The symbols move the units like this.
ψ: Mer->Nik, Rus->Zuv, Dem->Vof, Vof->Nud, Zin->Zez, Bap->Fab, Meb->Zin, Zov->Pul, Sed->Pir, Tad->Meb, Nep->Dud, Div->Dun, Dun->Vut, Nit->Las, Fup->Luv, Rab->Bag, Vol->Ser, Fil->Fuf, Pul->Fid, Luf->Lon, Mit->Lup, Tev->Fom, Duv->Zov, Sar->Mer, Nik->Dem, Lon->Gub, Mis->Sar, Fab->Tev, Zuv->Ger, Kor->Kon, Tek->Nit, Fub->Pep, Lut->Lum, Fuf->Ziz, Sor->Boz, Bes->Sor, Ker->Luf, Gos->Tek, Maf->Dum, Fom->Paf, Lum->Tad, Bup->Bes, Mez->Nep, Vut->Bir, Nur->Kor, Zez->Ker, Ses->Gos, Nud->Neb, Dum->Mit, Ser->Fup, Kez->Sed, Bag->Lut, Gez->Nur, Las->Fip, Gik->Ses, Ger->Kep, Fid->Gez, Gub->Gop, Zer->Rus, Ziz->Zer, Neb->Rer, Fip->Mez, Rer->Div, Nar->Fil, Boz->Duv, Lup->Kez, Kep->Vol, Nef->Fub, Luv->Nar, Kon->Kiv, Dud->Nef, Pep->Gik, Sim->Bap, Kiv->Bup, Bir->Mis, Paf->Maf, Pir->Sim, Gop->Rab
λ: Mer->Bag, Rus->Gos, Dem->Lum, Vof->Tad, Zin->Sed, Bap->Rer, Meb->Kez, Zov->Ser, Sed->Vof, Tad->Lup, Nep->Duv, Div->Ker, Dun->Luf, Nit->Bup, Fup->Nep, Rab->Paf, Vol->Fip, Fil->Fub, Pul->Fup, Luf->Bap, Mit->Mer, Tev->Dun, Duv->Vol, Sar->Rab, Nik->Lut, Lon->Fab, Mis->Gop, Fab->Div, Zuv->Tek, Kor->Fuf, Tek->Kiv, Fub->Fid, Lut->Dum, Fuf->Pep, Sor->Ger, Bes->Zuv, Ker->Sim, Gos->Kon, Maf->Mis, Fom->Vut, Lum->Mit, Bup->Rus, Mez->Boz, Vut->Lon, Nur->Fil, Zez->Pir, Ses->Kor, Nud->Meb, Dum->Sar, Ser->Mez, Kez->Dem, Bag->Maf, Gez->Nar, Las->Bes, Gik->Nur, Ger->Nit, Fid->Luv, Gub->Tev, Zer->Ses, Ziz->Gik, Neb->Zin, Fip->Sor, Rer->Zez, Nar->Nef, Boz->Kep, Lup->Nik, Kep->Las, Nef->Pul, Luv->Dud, Kon->Ziz, Dud->Zov, Pep->Gez, Sim->Neb, Kiv->Zer, Bir->Gub, Paf->Bir, Pir->Nud, Gop->Fom
σ: Mer->Ziz, Rus->Lut, Dem->Rus, Vof->Zuv, Zin->Las, Bap->Duv, Meb->Nit, Zov->Rer, Sed->Bes, Tad->Tek, Nep->Sim, Div->Ser, Dun->Fup, Nit->Lup, Fup->Ker, Rab->Pep, Vol->Zin, Fil->Gub, Pul->Div, Luf->Nep, Mit->Kon, Tev->Pul, Duv->Neb, Sar->Fuf, Nik->Zer, Lon->Dud, Mis->Fil, Fab->Zov, Zuv->Lum, Kor->Mis, Tek->Mit, Fub->Tev, Lut->Ses, Fuf->Gop, Sor->Vof, Bes->Dem, Ker->Mez, Gos->Dum, Maf->Nur, Fom->Fid, Lum->Gos, Bup->Nik, Mez->Pir, Vut->Luv, Nur->Bir, Zez->Fip, Ses->Maf, Nud->Ger, Dum->Kor, Ser->Zez, Kez->Bup, Bag->Gik, Gez->Vut, Las->Kez, Gik->Paf, Ger->Tad, Fid->Dun, Gub->Nef, Zer->Bag, Ziz->Rab, Neb->Kep, Fip->Sed, Rer->Vol, Nar->Lon, Boz->Nud, Lup->Kiv, Kep->Meb, Nef->Fab, Luv->Luf, Kon->Sar, Dud->Bap, Pep->Fom, Sim->Boz, Kiv->Mer, Bir->Nar, Paf->Gez, Pir->Sor, Gop->Fub
π: Mer->Kon, Rus->Nik, Dem->Bup, Vof->Bes, Zin->Kep, Bap->Nep, Meb->Ger, Zov->Bap, Sed->Las, Tad->Zuv, Nep->Ker, Div->Zov, Dun->Pul, Nit->Tad, Fup->Div, Rab->Fuf, Vol->Neb, Fil->Bir, Pul->Fab, Luf->Fup, Mit->Gos, Tev->Nef, Duv->Sim, Sar->Kor, Nik->Kiv, Lon->Luv, Mis->Nur, Fab->Dud, Zuv->Dem, Kor->Maf, Tek->Lum, Fub->Gub, Lut->Zer, Fuf->Mis, Sor->Sed, Bes->Kez, Ker->Ser, Gos->Lut, Maf->Gik, Fom->Fub, Lum->Rus, Bup->Lup, Mez->Zez, Vut->Fid, Nur->Paf, Zez->Vol, Ses->Bag, Nud->Sor, Dum->Ses, Ser->Rer, Kez->Nit, Bag->Ziz, Gez->Fom, Las->Meb, Gik->Rab, Ger->Vof, Fid->Tev, Gub->Nar, Zer->Mer, Ziz->Sar, Neb->Boz, Fip->Zin, Rer->Duv, Nar->Vut, Boz->Pir, Lup->Tek, Kep->Nud, Nef->Lon, Luv->Dun, Kon->Dum, Dud->Luf, Pep->Gop, Sim->Mez, Kiv->Mit, Bir->Gez, Paf->Pep, Pir->Fip, Gop->Fil

The rows follow the links: the fewer symbols apart two units are, the more alike their rows tend to be.

Here are some units, each with a row of numbers. One shown again gets a slightly different row.
Lup -> 239 -247 470 -150 -723 -32 89 223 428 -661 64 -262 -30 -357 315 519 -444 -10 -15 -240 244 7 219 -229 418 -145 -44 425 -74 263 -392 322 284 -118 -66 190 558 197 -202 18 504 167 302 291 -873 149 -261 -589 435 234 -595 -370 147 742 -178 -92 200 264 -542 215 323 -151 643 -82
Nar -> -133 16 -130 160 596 15 211 -289 -468 447 -180 191 174 544 -331 -378 656 -66 -229 150 -36 244 -209 720 -511 85 -179 -481 134 -228 382 -475 -206 120 94 -301 -625 56 -3 -277 -595 -221 -216 -442 775 -242 235 718 -286 -104 354 260 33 -779 175 214 75 -517 263 -30 -358 172 -378 85
Dum -> 304 -481 756 -86 -493 -126 600 -38 92 -645 -196 -235 283 259 81 420 213 -147 -461 -230 432 446 95 783 -6 -159 -425 16 88 126 -122 -161 244 -88 23 -128 111 520 -467 -514 -32 -55 290 -161 -511 -147 -110 71 496 274 -670 -329 358 185 -83 198 609 -313 -654 427 62 -4 738 -73
Gub -> -106 -17 -92 148 555 -15 267 -294 -472 371 -192 180 199 570 -328 -352 670 -79 -266 135 -10 283 -226 803 -510 63 -214 -487 149 -250 390 -501 -157 93 98 -297 -616 96 -43 -319 -609 -262 -195 -435 719 -257 233 741 -229 -79 290 252 51 -766 161 227 143 -536 233 4 -354 182 -323 60
Nit -> 153 -47 203 -151 -614 2 -166 278 456 -481 178 -207 -145 -513 319 396 -625 46 196 -185 78 -186 216 -633 519 -94 138 470 -138 229 -396 456 208 -98 -94 281 604 -27 -26 238 580 226 257 393 -797 244 -244 -718 314 134 -387 -310 -7 807 -171 -199 -26 483 -316 38 349 -184 431 -77
Nik -> 282 -376 632 -157 -711 -86 291 154 362 -727 -14 -311 76 -150 276 558 -240 -49 -167 -269 327 159 211 137 299 -170 -178 321 -20 228 -350 169 310 -126 -44 97 453 352 -329 -193 356 104 327 135 -848 61 -202 -393 515 266 -667 -414 235 623 -170 7 387 91 -632 322 269 -133 764 -79
Tad -> 165 -72 272 -185 -636 -27 -123 284 473 -517 166 -240 -108 -485 339 427 -597 54 173 -189 112 -156 251 -565 493 -117 114 474 -119 254 -409 444 236 -117 -95 267 613 32 -87 193 590 214 250 393 -828 214 -236 -701 346 157 -440 -298 25 795 -192 -184 -2 428 -375 84 341 -176 459 -96
Nef -> -206 177 -380 173 682 31 23 -248 -463 587 -103 246 72 439 -326 -497 524 -40 -83 212 -175 77 -247 415 -457 103 -37 -430 104 -275 425 -389 -248 123 101 -238 -602 -104 143 -117 -538 -201 -292 -332 866 -170 253 645 -406 -182 509 358 -89 -788 192 136 -108 -380 452 -166 -350 184 -586 114
Mez -> -250 509 -699 27 290 117 -667 126 51 482 247 174 -342 -424 25 -284 -423 145 538 157 -430 -493 -40 -1026 147 119 442 148 -149 -52 -18 320 -173 54 -54 215 85 -530 444 583 213 121 -197 300 251 223 15 -300 -389 -230 554 254 -381 100 22 -249 -624 456 524 -390 53 -49 -585 61
Fuf -> 141 -404 513 43 -8 -97 623 -226 -237 -221 -282 -90 332 561 -161 110 614 -148 -543 -82 320 493 -61 1138 -335 -53 -444 -326 169 -32 168 -458 78 15 104 -310 -311 463 -361 -614 -427 -221 80 -425 104 -265 75 546 220 152 -312 -109 332 -396 56 272 531 -592 -326 327 -198 121 352 -20
Kez -> 128 -27 146 -171 -581 11 -220 279 477 -415 193 -198 -168 -531 302 381 -656 72 246 -177 26 -249 223 -705 497 -80 204 501 -145 242 -394 479 185 -105 -123 291 612 -55 13 267 597 241 229 425 -760 251 -236 -721 270 119 -325 -282 -45 786 -165 -201 -88 482 -283 23 332 -191 382 -81

Each walk starts at a row. The symbols on each line, taken left to right, move it on to the next unit.
Answer with the unit's row; about right is enough.
-249 243 -477 169 725 63 -74 -227 -450 651 -74 289 4 348 -323 -512 459 -10 5 249 -223 -11 -253 240 -433 153 29 -418 76 -241 412 -328 -268 124 82 -180 -558 -186 212 -21 -488 -168 -311 -269 879 -131 239 570 -453 -220 583 382 -134 -727 186 102 -214 -284 511 -212 -316 162 -643 85
ψ ψ λ λ λ λ	-285 374 -644 172 697 88 -326 -139 -350 738 20 302 -86 159 -258 -548 256 61 189 247 -339 -181 -203 -140 -307 164 177 -328 24 -226 348 -171 -277 120 36 -101 -467 -336 342 189 -382 -115 -330 -141 827 -50 195 398 -526 -253 679 422 -226 -615 167 -8 -384 -90 629 -325 -261 129 -758 117
π λ ψ π σ λ π	-254 477 -731 61 394 126 -646 96 -22 576 212 208 -305 -335 -42 -368 -321 136 505 212 -419 -462 -69 -918 87 136 415 51 -108 -97 65 255 -220 65 -49 153 -2 -533 478 554 131 100 -239 239 372 182 60 -198 -444 -260 601 305 -354 -38 58 -224 -620 371 589 -403 6 -15 -676 77
-289 400 -675 148 698 99 -351 -136 -317 745 32 305 -112 109 -237 -545 186 73 226 267 -363 -195 -204 -230 -297 161 207 -277 3 -221 323 -141 -286 111 32 -64 -435 -359 365 233 -317 -90 -325 -117 829 -30 195 348 -524 -270 709 426 -269 -563 170 -29 -413 -47 638 -333 -238 107 -770 109
π ψ σ σ σ	-259 473 -723 34 337 129 -649 103 27 527 231 196 -325 -394 -22 -336 -355 176 529 203 -406 -498 -58 -958 107 104 442 85 -127 -74 30 259 -200 62 -62 189 35 -526 478 555 179 104 -236 252 315 196 42 -241 -431 -245 576 282 -374 37 61 -239 -618 423 573 -431 31 -42 -626 51
ψ σ π λ ψ π π λ ψ	-268 495 -722 71 444 139 -616 66 -58 609 205 237 -291 -298 -73 -397 -270 128 486 229 -424 -457 -97 -848 40 142 420 29 -86 -112 68 202 -236 90 -34 150 -71 -519 483 535 89 91 -243 191 452 151 70 -119 -459 -257 637 332 -387 -111 74 -192 -614 354 616 -402 -23 1 -701 82
-178 74 -263 163 654 24 120 -271 -480 526 -158 232 127 482 -342 -432 591 -52 -144 209 -98 156 -236 567 -488 122 -115 -475 128 -266 413 -442 -202 107 97 -279 -614 -27 57 -189 -572 -217 -268 -374 817 -201 247 701 -354 -165 431 325 -2 -802 166 162 -19 -430 375 -91 -323 201 -511 94
π π ψ π ψ σ π λ	-173 142 -314 171 698 29 75 -275 -465 573 -122 236 98 460 -324 -455 556 -29 -131 212 -132 136 -232 503 -508 109 -86 -475 121 -262 402 -408 -232 122 88 -259 -607 -33 108 -141 -567 -221 -273 -378 851 -196 265 672 -386 -181 482 338 -65 -799 179 158 -66 -397 412 -116 -345 181 -519 92
π σ σ λ λ σ λ π σ	74 75 37 -145 -525 17 -313 302 452 -349 215 -158 -211 -607 323 323 -691 75 299 -131 -23 -308 199 -854 513 -64 241 473 -143 223 -383 496 128 -92 -99 323 611 -144 59 367 621 237 183 445 -695 283 -227 -746 197 74 -246 -212 -102 755 -157 -243 -194 560 -178 -40 349 -192 253 -73
198 -433 597 -1 -118 -103 659 -198 -181 -333 -253 -132 344 529 -106 187 549 -157 -545 -118 359 535 -19 1104 -289 -96 -465 -228 162 -23 98 -411 131 -32 72 -276 -211 496 -415 -612 -339 -169 125 -362 -31 -264 40 466 299 177 -407 -153 345 -274 -7 266 583 -541 -418 365 -130 84 437 -36
σ ψ ψ ψ λ π	295 -493 771 -99 -523 -138 580 -3 143 -668 -166 -264 251 209 112 460 162 -113 -427 -231 432 408 117 716 42 -168 -377 58 85 154 -163 -115 258 -93 18 -74 164 499 -462 -483 41 -46 299 -135 -560 -121 -120 7 512 285 -690 -365 363 228 -111 170 580 -265 -642 422 69 -16 766 -90
σ π λ ψ π π λ π λ	33 -252 279 75 294 -66 488 -287 -381 49 -268 34 294 643 -249 -113 693 -112 -480 21 182 411 -161 1057 -469 -14 -354 -429 174 -154 306 -529 -51 25 105 -319 -470 339 -248 -521 -579 -240 -72 -476 414 -280 149 703 14 53 -14 73 236 -626 102 272 388 -623 -93 190 -307 165 50 29
252 -504 708 -45 -330 -126 652 -109 -29 -542 -230 -222 333 375 2 311 371 -142 -516 -183 412 499 52 965 -129 -130 -420 -94 126 80 -15 -278 195 -57 66 -209 -29 529 -460 -565 -171 -122 228 -265 -314 -201 -42 246 416 240 -582 -278 356 -40 -47 238 625 -431 -566 423 -47 20 637 -69
λ π ψ λ ψ ψ ψ σ	290 -392 678 -144 -713 -108 349 124 331 -742 -57 -286 133 -116 238 534 -178 -82 -224 -264 363 215 204 224 282 -172 -208 293 -1 234 -314 142 288 -106 -16 62 425 372 -361 -224 326 88 320 112 -811 22 -222 -344 525 295 -693 -417 268 559 -165 26 407 51 -654 353 240 -117 770 -92
λ ψ λ σ π λ λ π	139 -379 466 64 60 -100 616 -241 -275 -168 -295 -51 323 589 -165 77 626 -141 -529 -51 311 502 -75 1113 -377 -50 -443 -341 163 -69 181 -478 52 -9 93 -331 -354 447 -364 -582 -471 -217 64 -446 178 -282 87 595 162 121 -258 -68 302 -465 47 299 516 -603 -253 288 -224 133 274 -29
292 -481 756 -115 -574 -134 550 26 164 -701 -152 -277 247 137 157 485 108 -106 -408 -247 420 387 167 639 82 -157 -371 115 74 166 -188 -84 269 -90 5 -63 222 500 -456 -442 68 -15 323 -77 -619 -90 -125 -63 527 278 -696 -396 346 304 -118 133 571 -201 -656 415 109 -43 762 -100
π σ ψ ψ σ λ λ	232 -475 670 -6 -214 -120 682 -147 -109 -444 -258 -161 341 462 -35 280 460 -160 -554 -154 371 512 20 1043 -200 -114 -467 -174 139 35 17 -354 169 -47 78 -251 -135 509 -466 -595 -260 -172 195 -334 -187 -234 -12 348 350 223 -501 -226 392 -155 -21 269 622 -470 -481 377 -89 53 532 -56
λ λ ψ π ψ	278 -490 731 -57 -382 -122 641 -88 1 -568 -207 -228 298 358 30 372 317 -148 -510 -215 402 456 65 902 -109 -147 -424 -52 109 93 -65 -243 228 -77 63 -177 22 532 -477 -537 -134 -99 237 -238 -386 -189 -55 185 440 256 -602 -292 376 40 -71 216 608 -392 -577 435 -18 13 685 -89
-322 464 -730 153 637 123 -486 -48 -253 735 97 298 -201 -54 -182 -524 13 91 345 260 -386 -312 -175 -476 -159 154 309 -176 -35 -207 236 -15 -281 114 0 7 -311 -446 436 366 -190 -14 -321 14 723 49 176 160 -533 -294 711 402 -317 -412 133 -97 -521 113 669 -398 -156 79 -787 114
π λ σ π ψ ψ ψ π λ	-308 429 -685 147 665 116 -400 -114 -305 732 70 308 -150 70 -225 -529 134 84 290 271 -366 -243 -191 -289 -241 187 251 -256 2 -214 295 -90 -288 95 31 -40 -405 -394 377 285 -248 -52 -334 -67 787 -2 188 293 -525 -282 706 426 -288 -510 164 -63 -468 -9 667 -353 -230 108 -781 112
π π λ ψ π ψ	-266 288 -510 171 724 65 -152 -214 -425 669 -52 292 -1 312 -310 -519 393 21 54 247 -252 -47 -241 146 -396 136 90 -405 67 -273 403 -291 -272 113 68 -174 -539 -228 249 42 -461 -151 -318 -247 875 -112 256 543 -487 -228 612 411 -155 -718 188 77 -240 -235 547 -244 -297 161 -681 107
-25 212 -207 -107 -317 52 -474 296 397 -118 253 -60 -291 -623 275 185 -704 100 430 -60 -173 -424 157 -1039 483 -3 345 439 -192 159 -319 529 55 -40 -126 330 506 -303 226 506 605 229 95 466 -477 298 -188 -708 35 -17 -9 -112 -182 675 -124 -276 -370 607 23 -162 296 -185 26 -22
π λ ψ π σ λ π	202 -154 379 -183 -683 -31 -8 253 470 -588 103 -272 -84 -424 323 474 -526 25 65 -218 144 -80 235 -402 460 -133 39 437 -116 259 -412 374 227 -128 -91 228 588 103 -151 98 538 197 287 323 -863 197 -248 -638 394 190 -541 -347 79 784 -206 -126 112 375 -453 165 333 -175 580 -91
ψ π λ ψ π λ λ π	253 -269 532 -168 -712 -77 159 191 417 -666 18 -294 15 -317 295 539 -397 -19 -61 -251 252 43 242 -134 397 -140 -77 413 -73 282 -381 291 293 -108 -61 181 554 235 -238 -37 470 159 290 233 -888 107 -236 -536 475 246 -612 -384 175 714 -196 -59 259 263 -565 249 308 -153 691 -99
297 -456 740 -123 -618 -111 524 30 219 -713 -127 -287 207 99 161 480 35 -110 -378 -260 411 340 163 563 133 -158 -336 143 52 185 -228 -32 288 -110 14 -56 261 478 -436 -413 133 7 317 -26 -660 -75 -138 -118 515 297 -708 -393 341 357 -142 128 558 -167 -677 398 138 -69 765 -90
λ π λ π π ψ π λ λ	109 -350 425 59 122 -94 622 -269 -307 -116 -279 -37 319 616 -188 18 646 -147 -514 -51 280 489 -88 1130 -399 -30 -431 -346 198 -81 208 -490 39 4 107 -320 -399 415 -327 -565 -510 -218 37 -428 223 -292 119 610 102 93 -199 -36 281 -486 69 297 476 -617 -231 273 -247 140 230 2
π π σ λ ψ π ψ π	97 -302 356 72 173 -65 585 -265 -327 -68 -282 13 327 620 -195 -32 668 -149 -470 -20 230 474 -99 1125 -420 -25 -421 -382 163 -119 217 -507 12 24 101 -327 -419 370 -305 -556 -513 -225 9 -449 299 -304 145 639 80 92 -145 -5 267 -550 85 287 446 -610 -180 242 -279 155 169 -2
